Moves between items:
β: gf->tm, fp->rp, fm->nf, nz->lb, lb->nz, tz->jr, gs->mg, tm->gf, zz->zh, sm->gr, pp->sb, cn->dp, tn->cl, cl->tn, nt->fz, fl->zq, mg->gs, rp->fp, nb->cp, bh->pj, qg->mb, qh->zf, qn->jt, cp->nb, ft->cf, fg->hn, hn->fg, sb->pp, fz->nt, dg->ct, nf->fm, zg->hs, qz->mf, ct->dg, zh->zz, dp->cn, mf->qz, bl->rz, rz->bl, hs->zg, hd->mj, jt->qn, mb->qg, gr->sm, nh->gd, jr->tz, zj->hf, ql->mm, zq->fl, pj->bh, mj->hd, nq->nl, mm->ql, hf->zj, cf->ft, nl->nq, zf->qh, gd->nh
α: fm->nt, mt->zz, lb->ld, gz->nl, tz->pp, gs->qg, tm->hg, pg->zf, zz->mt, mc->rp, sm->zq, zm->dp, pp->tz, tn->cf, cl->ft, nt->fm, fl->gr, mg->mb, rp->mc, bh->hh, qg->gs, qn->qp, cp->tq, pb->hf, ft->cl, fg->zg, hn->hs, dd->hd, qp->qn, ld->lb, sb->jr, fz->nf, dg->sd, nf->fz, zg->fg, qz->rz, ds->mm, dp->zm, mf->bl, bl->mf, rz->qz, hs->hn, hd->dd, hg->tm, mb->mg, gr->fl, nh->dc, hh->bh, jr->sb, zq->sm, dc->nh, tq->cp, mm->ds, hf->pb, cf->tn, nl->gz, zf->pg, sd->dg
η: fp->sm, fm->fg, dn->zf, lb->cm, cm->lb, gs->bh, tm->bm, zz->pf, mc->fl, sm->fp, pp->nb, tn->mj, cl->hd, nt->zg, fl->mc, mg->pj, rp->gr, nb->pp, qr->qn, bh->gs, qg->hh, qn->qr, cp->sb, jp->dg, pb->rz, ft->dd, sr->nl, hq->nh, fg->fm, hn->nf, dd->ft, sb->cp, fz->hs, dg->jp, jj->mm, nf->hn, zg->nt, qz->hf, dp->jm, mf->zj, jm->dp, rz->pb, hs->fz, hd->cl, gr->rp, nh->hq, hh->qg, jr->tq, zj->mf, pj->mg, tq->jr, pf->zz, bm->tm, mj->tn, mm->jj, hf->qz, nl->sr, zf->dn
σ: gf->mf, fm->jr, dn->rp, lb->gn, tz->nf, gs->nh, tm->qz, pg->fl, zz->jh, sm->qh, pp->fz, tn->ql, cl->mm, gn->lb, nt->sb, fl->pg, mg->gd, rp->dn, nb->hs, bh->hq, qg->dc, qh->sm, dq->dg, qn->jz, cp->zg, ft->ds, hq->bh, fg->tq, jb->nl, sb->nt, fz->pp, dg->dq, jj->hd, nf->tz, zg->cp, qz->tm, ds->ft, jz->qn, dp->mp, mf->gf, rz->hg, hs->nb, hd->jj, hg->rz, gr->zf, nh->gs, jr->fm, ql->tn, dc->qg, tq->fg, bm->hf, jh->zz, mm->cl, hf->bm, mp->dp, nl->jb, zf->gr, gd->mg
ε: fm->qg, lg->nl, mt->ft, lb->qj, gs->nt, tm->mp, zz->cl, sm->ct, zm->rz, pp->gd, cn->mf, tn->zh, cl->zz, nt->gs, fl->sd, mg->fz, rp->jp, bh->zg, qg->fm, dq->zf, qn->jc, cp->hq, jp->rp, qj->lb, ft->mt, hq->cp, fg->hh, sb->nh, fz->mg, dg->gr, nf->mb, zg->bh, qz->dp, ct->sm, zh->tn, dp->qz, mf->cn, jm->hf, rz->zm, hs->pj, hd->pf, mb->nf, gr->dg, nh->sb, hh->fg, jr->dc, jc->qn, pj->hs, dc->jr, pf->hd, jh->mm, mm->jh, hf->jm, mp->tm, nl->lg, zf->dq, sd->fl, gd->pp
χ: fm->ft, lg->dp, mt->qg, lb->rr, gz->rz, rr->lb, gs->zz, tm->jb, zz->gs, sm->jt, pp->ql, tn->fz, cl->nt, nt->cl, fl->qp, mg->zh, rp->qr, qr->rp, bh->pf, qg->mt, qn->gr, cp->jj, ft->fm, sr->hf, fg->dd, jb->tm, dd->fg, qp->fl, sb->mm, fz->tn, dg->jc, jj->cp, nf->cf, zg->hd, qz->nl, ds->jr, zh->mg, jz->zf, dp->lg, mf->nq, rz->gz, hs->mj, hd->zg, jt->sm, gr->qn, nh->jh, jr->ds, ql->pp, jc->dg, pf->bh, mj->hs, nq->mf, jh->nh, mm->sb, hf->sr, cf->nf, nl->qz, zf->jz
ζ: fp->hs, fm->fl, dn->cp, nz->mf, lb->qz, rr->nl, cm->hf, gs->dg, tm->gn, pg->jr, zz->jc, mc->fg, sm->fz, pp->qh, tn->jt, cl->qn, gn->tm, nt->gr, fl->fm, mg->ct, rp->zg, qr->hd, bh->jp, qg->sd, qh->pp, dq->nh, qn->cl, cp->dn, jp->bh, qj->dp, ft->qp, fg->mc, qp->ft, ld->rz, sb->zf, fz->sm, dg->gs, nf->zq, zg->rp, qz->lb, ct->mg, jz->mm, dp->qj, mf->nz, rz->ld, hs->fp, hd->qr, jt->tn, gr->nt, nh->dq, jr->pg, zq->nf, jc->zz, mm->jz, hf->cm, nl->rr, zf->sb, sd->qg
ψ: gf->pp, fm->rz, lg->zz, nz->sm, lb->gr, gz->ft, rr->qn, cm->rp, gs->dp, tm->sb, zz->lg, sm->nz, zm->qg, pp->gf, cn->mg, tn->nq, cl->nl, gn->zf, nt->qz, fl->ld, mg->cn, rp->cm, bh->jm, qg->zm, qn->rr, cp->bm, qj->dg, pb->fg, ft->gz, sr->hd, fg->pb, jb->mm, ld->fl, sb->tm, fz->mf, dg->qj, nf->bl, zg->hf, qz->nt, dp->gs, mf->fz, jm->bh, bl->nf, rz->fm, hs->zj, hd->sr, hg->jr, gr->lb, nh->mp, jr->hg, zj->hs, bm->cp, nq->tn, mm->jb, hf->zg, mp->nh, nl->cl, zf->gn

The rows follow the links: the fewer symbols apart two items are, the more alike their rows tend to be.

Each row is also shifted at random along 9 hidden directions that mean nothing.

Each row, then its item:
43 -26 -37 -5 -29 37 82 -24 -67 -7 -39 -32 92 86 -1 -39 154 54 -14 -21 7 60 22 -55 132 85 -35 -160 -53 38 14 -84 -3 -12 -125 48 -92 -136 31 102 -68 45 31 -33 -2 -7 1 -83 -22 74 73 -22 24 -44 39 -44 86 36 87 62 42
item: jr
-189 -32 78 -45 61 -7 -38 10 -88 100 -63 -40 27 -60 32 -31 -5 -217 -115 4 -50 -62 -90 28 -68 57 -27 -64 -7 14 -1 22 -18 79 -151 -147 -86 -51 -42 45 -12 114 64 47 -89 107 -93 -54 -123 -2 -44 78 75 171 56 -54 21 40 13 18 128
item: qg
20 -19 -34 -40 -15 7 14 -5 13 -73 9 -40 40 69 42 -37 77 146 52 22 83 48 80 -6 45 5 18 -25 36 12 -57 -24 65 -36 21 11 9 -37 31 -21 -69 -19 65 71 6 2 52 -35 -5 -6 48 23 16 1 -60 14 60 -27 56 -36 9
item: hg
-58 -19 -1 -41 -25 14 1 51 -76 20 56 26 43 -83 -24 -32 -43 -80 -12 3 -113 10 10 -14 1 100 -124 86 -33 -130 -66 -82 -78 -15 -92 35 82 25 24 39 -2 21 22 -1 49 35 14 7 -9 5 -64 -111 104 78 84 77 -85 -20 25 99 -47
item: hq
29 -45 40 -7 -139 -95 -60 109 -9 47 66 7 44 -9 -56 53 20 56 16 -56 113 -10 -28 -24 108 -90 -96 106 -78 -271 -48 -90 69 -100 -130 -4 141 -39 -89 95 15 49 27 -14 36 2 -109 -48 -21 29 -118 -107 55 52 -52 73 -122 -72 81 26 55
item: qj
-486 1 -63 26 -37 -44 -14 33 -40 -19 47 -1 27 -71 35 -39 -37 36 59 69 48 -16 20 -36 29 23 -156 155 -82 -68 -26 -40 4 -79 -24 85 90 103 -21 -10 21 -128 31 -16 53 -12 -37 68 88 5 -12 -97 60 55 57 110 -66 -32 19 -38 -142
item: fg
51 157 87 -4 141 91 -39 -1 113 86 -66 -34 -96 -34 -4 -52 -203 -53 79 -3 -146 -30 -84 63 -198 -51 44 159 101 -3 -39 72 -9 182 190 28 50 78 -42 -36 68 120 -89 34 -25 54 66 1 -38 -14 -110 95 27 47 -63 -156 -71 -81 -80 -67 80
item: nz
-238 99 49 -49 -13 40 -30 77 -94 97 14 -73 -52 -69 -31 -47 -108 -86 -67 51 -52 6 -65 57 -132 -32 -103 175 -56 40 -65 -15 -108 116 -60 21 20 -27 -12 77 91 96 11 -55 1 58 -19 57 24 -41 -31 -8 57 86 70 -118 -129 -87 -84 -45 87
item: mc
-196 -36 9 1 -23 76 4 95 80 109 14 22 15 12 -106 -31 -73 -34 63 -43 -75 -5 -30 -20 82 18 -84 37 -26 -198 -57 -53 12 -63 -64 114 21 -13 -28 5 -56 -16 -54 -60 23 -45 -138 -115 40 42 -188 -157 62 -10 38 84 -111 4 69 42 -79
item: dq
-49 -7 35 5 -19 45 67 56 -4 -20 -48 -49 78 -2 -81 -62 -13 13 42 -42 -58 31 -26 16 44 23 -74 90 -61 -56 -37 -103 -9 9 -30 170 9 -44 17 21 -21 49 -67 22 50 -82 -69 -66 17 69 -43 -137 80 15 50 -28 -1 -55 146 84 -34
item: gf
-205 101 36 -61 -221 -81 76 174 15 -26 12 88 -7 99 -123 99 268 103 -173 -212 14 94 169 14 209 -197 118 -167 -29 -38 36 -36 -51 106 -14 -11 -65 -75 73 208 69 240 -57 -104 5 135 194 36 26 30 -27 -198 -137 -169 -148 -132 -115 71 -57 -7 -7
item: jt
283 45 56 28 -25 -101 -39 -36 -4 70 17 56 64 44 102 107 121 144 2 91 141 -62 -40 25 62 -72 -36 23 13 -79 -27 70 94 -16 -45 -167 34 26 -92 89 3 34 147 50 -143 107 -14 124 -113 31 60 83 -16 35 -141 -51 52 24 59 -165 120
item: fm
82 -57 -1 37 76 101 -31 4 98 135 -25 7 18 44 -72 47 -116 -118 102 -93 -125 -40 -124 -7 -11 -32 76 -28 85 -182 111 19 11 0 -81 -65 -74 -157 27 36 -91 22 -132 -68 0 -75 -218 -164 22 28 -184 -49 -57 -84 158 7 2 -65 2 48 132
item: jc
121 68 15 24 -106 -144 -23 21 6 0 -12 86 79 -103 -8 39 107 129 -93 -26 101 1 41 33 64 -79 108 -34 1 88 -17 35 -27 -27 -4 -3 -102 -35 -10 72 53 24 59 76 -67 75 11 180 -11 61 42 -72 -16 -83 -135 -112 -24 82 -64 -153 -19
item: zj
101 -74 63 54 25 55 5 46 52 72 33 -128 53 64 42 8 -93 43 132 89 20 -90 -111 12 -12 17 -60 179 -41 -153 -56 -15 37 -52 -47 19 57 -49 -24 -13 -55 -19 -19 78 -35 -116 -185 55 26 37 -54 -32 40 -17 13 -27 26 -120 128 -108 40
item: tz
190 -12 -16 35 97 -50 -36 -56 21 37 -72 204 86 -90 -6 -63 42 -7 28 91 -99 -46 -24 -73 105 69 -205 -48 -16 -154 87 18 15 -83 -59 51 34 86 -86 5 -26 -109 66 -81 -52 16 -23 21 50 20 28 -34 66 48 72 100 28 40 46 -34 -39
item: hh
118 -122 -76 65 -18 -60 -32 -23 33 -87 30 36 12 -37 -6 -62 12 69 81 20 71 -37 16 -65 133 25 -132 46 -51 -119 18 -98 149 -165 -1 135 142 96 -90 -86 -40 -182 21 -11 60 -106 -56 -126 36 -16 -1 -48 35 49 -6 210 -10 -4 131 80 -166
item: dp
-36 -59 30 20 49 10 13 -55 -41 49 -17 18 95 -90 40 42 -50 -82 1 9 -79 -54 -95 18 -41 32 -105 37 -9 -80 88 41 -53 -7 -67 -74 2 26 14 22 30 -15 -46 -15 59 -43 -48 102 18 8 39 -22 23 38 101 -6 29 -36 14 99 50
item: mj
197 53 50 -57 -2 43 40 98 67 33 -59 99 -21 63 -50 30 46 -52 -76 -48 -167 19 75 38 0 -36 70 -106 131 -82 -18 77 -10 142 54 -86 -15 17 58 60 -5 137 -1 -15 -28 115 74 34 7 -16 -127 -40 -36 -51 -55 -20 -1 69 -15 -67 16
item: jh
-228 -73 -16 -19 -190 -101 0 84 -89 37 48 -58 -5 34 -63 -7 166 5 -188 -61 173 65 41 -68 133 -51 61 -141 -153 100 -33 -113 -47 -52 -207 29 -72 -111 -22 95 -6 56 22 -58 -8 19 -34 -92 -25 14 35 -84 -30 21 0 -31 -64 61 -32 40 -50
item: sd
-162 95 74 6 19 12 9 30 -23 -66 27 -124 -8 -31 45 15 -70 -3 4 -100 -1 -6 -12 58 -98 -6 115 141 69 -54 -38 -34 21 108 88 -67 49 -1 43 54 4 170 -28 71 8 52 85 -16 -119 17 -47 94 25 61 -87 -93 -56 -81 -86 19 126
item: mf
-139 -131 16 -26 -47 -19 1 -62 -63 -30 -14 -129 75 -41 50 7 -69 -31 -69 34 173 25 -73 66 -103 21 71 6 -50 251 -123 -4 -30 -46 -65 -16 -99 -82 -10 -63 -5 -50 12 146 18 -59 -196 -4 -99 25 17 46 73 82 24 -29 66 46 59 34 31
item: tm
468 33 -34 34 112 16 -33 -41 -19 8 -60 25 90 -117 -11 -49 -97 7 71 27 -32 -16 -93 21 -13 37 -113 93 -6 9 53 -13 -14 -14 -34 98 -62 -42 -12 45 13 -46 -39 -22 10 -38 -177 34 41 47 -11 -41 79 31 94 -82 27 -58 79 -3 69
item: hf
95 -7 45 25 12 12 50 21 -31 11 -30 -53 -9 40 43 -28 -6 -41 7 88 -55 -88 -41 27 -7 -36 -158 99 -50 -79 58 44 6 76 10 -25 73 81 -63 10 32 35 -33 14 10 -1 26 78 47 10 40 -20 -22 47 22 9 49 -79 74 54 -8
item: cf
-468 -30 -56 -24 -6 -3 58 11 7 -108 29 66 -26 53 -3 31 47 -6 37 -12 -32 4 82 -5 45 -5 -92 -50 56 -62 45 38 55 14 97 -27 101 140 43 -57 18 -83 -38 -29 98 7 126 -13 40 -36 61 -13 -58 0 -19 165 20 47 32 127 -125
item: cl
-109 85 26 -110 16 97 77 7 24 42 -43 109 -21 48 -93 -35 49 -23 -26 -68 -170 145 47 -20 14 19 -74 -113 10 45 -69 -33 -66 114 60 62 1 27 -4 60 71 127 -28 -104 18 91 179 -69 -47 10 -13 -3 56 -8 -20 -45 -42 46 -5 85 -22
item: zf

Start, symbols taken left to right, then the item you end at.
Answer with the item's name.
199 -52 22 40 -91 -47 -22 80 -154 -19 86 -253 -88 96 84 49 -13 -54 -59 12 139 -78 0 33 -73 -47 42 148 -77 -63 -13 -41 -19 25 -141 -160 58 -77 36 42 -59 101 -9 48 1 -11 -57 -32 -35 -56 0 53 -85 66 53 11 -48 -128 -23 27 111
α ζ ε ζ ψ ψ ψ η ψ χ -> zg
-1 -79 11 21 4 -50 -88 8 53 40 32 5 -40 -82 57 65 -162 -74 47 135 -2 -127 -62 50 -127 -1 -69 173 20 -120 -26 116 39 -63 17 -111 88 104 -25 -84 12 -146 28 70 4 -26 -154 136 36 -43 -82 -5 3 94 42 100 -44 -29 21 -85 -17
ε ε η ε ψ ψ ε β χ α -> mb
203 -43 -14 52 -50 -114 -29 -20 3 -42 92 54 20 -71 63 10 62 51 45 24 52 -40 4 -92 101 28 -90 64 -87 -169 -7 -38 48 -118 -17 22 139 100 -75 -7 18 -92 77 13 13 -27 89 80 24 -8 69 -50 17 24 -50 131 -59 20 25 -26 -92
ε η ψ η ψ σ η ε β -> nh
93 -45 -27 44 13 56 -34 96 101 59 1 50 25 72 -44 -45 24 64 103 8 -58 -42 16 -28 129 32 25 -38 43 -148 -7 0 50 -35 -17 55 -34 -66 3 24 -146 -12 28 10 -52 9 -131 -78 72 25 -152 -140 21 -101 2 55 -1 20 72 -144 -16
σ χ α ζ χ α ζ ψ α -> dp
-45 -18 29 -50 -87 -21 29 94 24 -7 -69 -4 -22 10 -26 12 -51 -13 -81 75 33 8 34 110 -29 -93 -42 30 -25 179 -74 101 -23 64 70 45 -29 56 2 -69 43 -43 -16 78 30 20 -68 103 80 -5 -21 -98 -7 44 -34 -26 -2 30 96 -29 -107
χ η ψ α η η σ α -> zg
-133 -12 -67 -23 80 74 19 -62 -69 -47 13 -55 51 3 36 -42 -22 -2 90 -7 -71 62 5 -91 -25 148 -42 33 42 -85 10 -76 -34 -32 -72 14 -9 -77 92 13 -95 -16 -13 -10 58 -68 47 -69 3 -10 53 36 64 -15 157 36 33 -78 -61 91 94
σ ε α η σ β σ β β -> mg
113 -28 4 -80 44 19 0 -89 44 26 -34 181 65 -40 59 66 12 -36 36 79 -102 30 -7 -18 -42 38 -117 -54 102 -78 40 107 -16 -49 35 -98 34 97 32 -52 39 -73 64 -11 26 11 64 128 -4 -16 38 16 43 17 9 71 58 38 22 25 38
η η σ χ η η β ε η ζ -> ct
-95 -26 -10 -27 0 -50 -1 -88 -45 50 81 4 15 19 10 98 48 41 -7 -29 114 56 -68 -40 -4 2 1 -66 -33 1 -23 -32 25 -64 -91 -112 0 -53 -43 54 52 50 11 -29 27 -20 9 -58 -154 7 98 136 -11 21 -37 9 30 -7 -11 64 137
ε σ ε β σ σ -> qh
145 22 53 -106 -70 -34 52 42 -40 43 -63 39 16 7 -57 -18 20 13 -91 56 18 96 -17 55 4 -84 -147 8 -68 100 -123 -16 -55 45 -21 87 56 44 -86 11 123 87 37 2 43 65 76 50 -25 29 54 9 97 113 -95 -50 -46 -6 68 58 5
ζ σ σ ε ψ α ε χ -> ds
9 14 -3 8 62 53 -43 9 -45 132 -14 9 26 -75 -91 -48 -73 -183 -38 -85 -95 13 -104 8 -68 62 34 -7 -20 18 45 -57 -122 35 -152 45 -147 -149 43 56 -35 50 -69 -91 -38 -9 -182 -107 17 25 -104 -57 64 9 177 -100 -62 8 -72 50 63
η ψ ζ σ ε ζ σ β β ψ ζ -> nt
-100 36 4 38 41 -22 59 -106 -1 -51 -18 65 86 3 36 30 156 40 20 -123 -15 17 -3 -66 116 63 2 -127 8 -108 56 -60 42 -6 -9 -53 -23 14 0 65 13 71 -16 -35 2 -5 113 -19 -94 30 111 25 9 -52 -53 10 80 59 3 126 37
α ψ α ζ ψ ψ ψ σ β -> zf
-85 -67 47 44 151 -10 -47 -129 42 14 36 -41 -17 -55 100 29 -91 -110 65 16 -52 -102 -116 -34 -85 115 20 -3 16 -102 3 22 82 -81 18 -118 30 89 -49 -105 -49 -37 15 88 -26 -68 -44 -54 -104 -46 -3 143 46 81 17 88 59 18 -21 18 33
ψ ψ α β χ α β -> zh
298 10 -71 -10 31 64 30 -64 -15 26 33 1 48 -5 -49 -24 34 23 55 -16 -28 103 -4 -67 24 94 -21 -62 -38 52 14 -71 -87 -35 -89 75 -86 -119 48 36 -4 -4 -68 -93 31 -81 12 -69 5 32 25 8 32 -95 120 -40 22 -31 -52 91 32
ζ α α ε σ ζ ε α α β β -> rp
-85 49 65 -36 -25 -59 -79 66 -55 87 27 23 -3 -129 32 70 -37 -97 -88 -43 -5 -35 -53 47 -96 -1 87 62 58 -45 -57 32 -56 64 -77 -145 -48 -64 50 95 15 97 64 34 -79 124 -86 83 -84 23 -119 -6 46 68 -21 -62 -91 41 -101 -130 110
σ ε ψ ψ ε σ ζ η χ -> jc
